Below are the code and all the weights of a small trained network. Each question names an input and a class and asks about switching units off, where a switched-off unit gives its printed mean instead of its output.

import numpy as np


def w(rows, s, z=0):
    codes = np.array(rows[::2]) - 128.0
    scale = np.full(codes.shape[1], s)
    scale[-1] = z or s
    return codes * scale


def norm(h):
    return h / np.sqrt((h * h).mean(-1, keepdims=True) + 1e-5)


def f(y):
    return np.maximum(y, 0)


def log_softmax(a):
    a = a - a.max(-1, keepdims=True)
    return a - np.log(np.exp(a).sum(-1, keepdims=True))


def net(x, mask):
    res = np.array(x, float).reshape(1, 4) / 4 @ E
    u = 0
    for l in range(2):
        y = f(norm(res) @ A[l][:, :-1].T + A[l][:, -1])
        res = res + np.where(mask[u : u + 3], y, B[l][:, -1]) @ B[l][:, :-1]
        u += 3
    return log_softmax(norm(res)[-1] @ U[:, :-1].T + U[:, -1])


A, B = {}, {}
E = w([
[205,114,103,67,211,209,35,97,96,135],'x0',
[148,107,125,67,73,142,145,85,101,88],'x1',
[95,94,176,159,161,215,65,100,126,147],'x2',
[163,169,120,2,180,150,225,248,186,11],'x3',
],0.0075)
A[0] = w([
[137,115,166,254,154,126,122,58,91,163,217],'L0N0',
[110,111,172,220,120,157,113,29,130,212,251],'L0N1',
[81,109,153,164,122,124,87,106,48,211,122],'L0N2',
],0.0076,0.0014)
B[0] = w([
[39,132,73,160,132,106,102,80,141,128,232],'L0N0',
[91,104,46,95,116,97,175,94,132,177,254],'L0N1',
[40,88,88,95,119,137,188,140,247,221,218],'L0N2',
],0.012,0.0093)
A[1] = w([
[63,207,105,43,94,21,157,149,134,45,152],'L1N0',
[90,89,209,107,48,192,139,24,133,78,6],'L1N1',
[148,167,102,253,122,131,158,169,159,116,62],'L1N2',
],0.0064,0.0017)
B[1] = w([
[195,63,147,176,111,135,92,247,115,103,254],'L1N0',
[117,31,72,164,108,126,161,149,76,77,143],'L1N1',
[100,115,133,101,68,185,162,196,154,40,149],'L1N2',
],0.012,0.0075)
U = w([
[214,210,182,96,212,169,111,54,131,98,4],'0',
[67,137,75,156,122,106,163,47,193,175,207],'1',
[217,124,178,129,120,132,194,254,154,6,177],'2',
],0.0085,0.0018)

Each question gives the input, the list of numbers given to net, and the class t.
The units are the neurons (one row each of A and B). Each row of codes is followed by its name. A weight is (code - 128) times the scale printed after its matrix; where a second scale follows, it is the last column's (A, B and U).
mask holds one flag per neuron, layer by layer. A switched-off neuron (its flag False) gives its mean, the last column of its row in B, instead of its output. The means were averaged over made-up inputs and are rounded, as every weight is.
A unit's drop is (log p(t) with every unit on - log p(t) with that unit switched off) / (log p(t) with every unit on - log p(t) with every unit switched off).
The circuit of an input: a set's keep is (log p(t) with only the set's units on - log p(t) with every unit switched off) / (log p(t) with every unit on - log p(t) with every unit switched off). Starting from all 6 units, units are removed one at a time, each time the one whose removal leaves the highest keep (on an exact tie, the one counted first), for as long as the keep stays at least 0.8.
units of the circuit, in order: the units of the circuit, biggest drop first
unit that matters most: the unit with the biggest drop
top k neurons: the k neurons with the biggest drops, biggest first
drop of u: that unit's drop, to one decimal
input [-2,3,5,1], class 2: top 3 neurons : (L0N2 L1N1 L0N0)
input [6,-5,8,3], class 0: units of the circuit, in order : (L0N2 L1N0 L0N1)
input [7,6,4,5], class 0: units of the circuit, in order : (L1N0 L0N2)
input [4,-3,-3,2], class 2: unit that matters most : L0N2
input [6,2,-2,2], class 0: units of the circuit, in order : (L1N0 L0N1 L0N2 L0N0)
input [8,-5,-2,4], class 0: units of the circuit, in order : (L1N0 L0N2 L0N1)
input [5,5,8,4], class 0: units of the circuit, in order : (L1N0 L0N2)
input [5,7,-4,-2], class 2: units of the circuit, in order : (L0N1 L0N0)
input [5,0,-3,0], class 0: top 3 neurons : (L1N0 L0N2 L0N1)
input [-2,5,-8,-4], class 2: units of the circuit, in order : (L1N0 L0N1 L0N2)
input [8,2,7,4], class 0: top 2 neurons : (L1N0 L0N2)
input [1,1,7,4], class 0: top 2 neurons : (L1N0 L1N2)
input [7,1,-3,4], class 0: top 3 neurons : (L1N0 L0N0 L0N1)
input [7,0,0,0], class 0: drop of L1N0 : 0.2
input [8,0,4,3], class 0: drop of L1N0 : 0.4
